Here is a tiny trained network, its code and every weight. The questions are about switching its units off for an input and a class, where a switched-off unit gives its printed mean instead of its output.

import numpy as np


def w(rows, s, z=0):
    codes = np.array(rows[::2]) - 128.0
    scale = np.full(codes.shape[1], s)
    scale[-1] = z or s
    return codes * scale


def norm(h):
    return h / np.sqrt((h * h).mean(-1, keepdims=True) + 1e-5)


def f(y):
    return y / 2 * (1 + np.tanh(0.7978845608 * (y + 0.044715 * y**3)))


def log_softmax(a):
    a = a - a.max(-1, keepdims=True)
    return a - np.log(np.exp(a).sum(-1, keepdims=True))


def net(x, mask):
    res = np.array(x, float).reshape(1, 4) / 4 @ E
    u = 0
    for l in range(3):
        y = f(norm(res) @ A[l][:, :-1].T + A[l][:, -1])
        res = res + np.where(mask[u : u + 4], y, B[l][:, -1]) @ B[l][:, :-1]
        u += 4
    return log_softmax(norm(res)[-1] @ U[:, :-1].T + U[:, -1])


A, B = {}, {}
E = w([
[194,131,19,92,253,152],'x0',
[90,124,136,225,106,189],'x1',
[188,135,108,135,70,155],'x2',
[55,37,179,167,154,245],'x3',
],0.0068)
A[0] = w([
[51,161,89,254,234,114,251],'L0N1',
[155,137,58,101,169,141,186],'L0N2',
[208,133,103,91,68,204,21],'L0N3',
[136,161,123,131,158,109,34],'L0N4',
],0.0088,0.0025)
B[0] = w([
[132,70,115,105,143,254,253],'L0N1',
[61,117,144,84,184,186,221],'L0N2',
[107,86,133,137,135,128,156],'L0N3',
[82,210,187,129,91,92,129],'L0N4',
],0.0099,0.0054)
A[1] = w([
[190,221,158,17,193,96,18],'L1N1',
[111,54,146,255,175,128,107],'L1N2',
[37,181,206,204,130,76,251],'L1N3',
[134,224,115,220,9,10,165],'L1N4',
],0.0049,0.0025)
B[1] = w([
[172,17,103,95,175,118,181],'L1N1',
[93,202,81,173,124,126,163],'L1N2',
[255,71,112,93,168,229,197],'L1N3',
[173,121,125,41,149,98,252],'L1N4',
],0.0098,0.003)
A[2] = w([
[116,143,152,90,219,28,71],'L2N1',
[52,166,3,12,79,64,173],'L2N2',
[152,78,91,154,198,93,8],'L2N3',
[183,132,116,82,127,82,25],'L2N4',
],0.0066,0.0015)
B[2] = w([
[145,54,10,150,62,198,219],'L2N1',
[187,82,161,45,135,143,254],'L2N2',
[119,74,253,66,203,59,152],'L2N3',
[184,66,202,101,102,76,212],'L2N4',
],0.0075,0.0022)
U = w([
[40,79,152,172,87,255,251],'0',
[61,98,119,115,189,124,178],'1',
[199,82,160,84,58,101,251],'2',
[147,175,105,216,109,192,57],'3',
[41,153,160,153,75,118,5],'4',
[104,103,119,207,72,134,5],'5',
[79,230,108,166,74,110,5],'6',
],0.0077,0.0025)

Each question gives the input, the list of numbers given to net, and the class t.
The units are the neurons (one row each of A and B). Each row of codes is followed by its name. A weight is (code - 128) times the scale printed after its matrix; where a second scale follows, it is the last column's (A, B and U).
mask holds one flag per neuron, layer by layer. A switched-off neuron (its flag False) gives its mean, the last column of its row in B, instead of its output. The means were averaged over made-up inputs and are rounded, as every weight is.
A unit's drop is (log p(t) with every unit on - log p(t) with that unit switched off) / (log p(t) with every unit on - log p(t) with every unit switched off).
The circuit of an input: a set's keep is (log p(t) with only the set's units on - log p(t) with every unit switched off) / (log p(t) with every unit on - log p(t) with every unit switched off). Starting from all 12 units, units are removed one at a time, each time the one whose removal leaves the highest keep (on an exact tie, the one counted first), for as long as the keep stays at least 0.8.
circuit, biggest first: the units of the circuit, biggest drop first
k most important neurons: the k neurons with the biggest drops, biggest first
drop of u: that unit's drop, to one decimal
input [-8,5,4,-4], class 2: 3 most important neurons -> L1N4; L0N1; L1N3
input [-5,8,2,-7], class 2: circuit, biggest first -> L1N4
input [-2,4,0,-3], class 2: circuit, biggest first -> L0N2; L1N4
input [8,7,-2,-7], class 0: circuit, biggest first -> L0N1; L0N2
input [-8,8,0,-5], class 2: 4 most important neurons -> L1N4; L0N1; L1N3; L0N2
input [-8,1,4,0], class 2: 4 most important neurons -> L0N1; L1N4; L0N2; L1N3
input [8,7,-1,-7], class 0: 3 most important neurons -> L0N1; L0N2; L1N4
input [7,6,-6,-7], class 0: 3 most important neurons -> L0N1; L0N2; L1N4
input [0,1,-8,-3], class 0: 2 most important neurons -> L0N1; L1N4
input [-5,-2,-7,-2], class 2: 2 most important neurons -> L0N1; L0N2
input [-3,4,-2,-4], class 2: 2 most important neurons -> L0N2; L1N4
input [2,6,-4,-6], class 0: drop of L0N1 -> 0.6
input [-8,2,-5,-3], class 2: drop of L0N2 -> 0.2
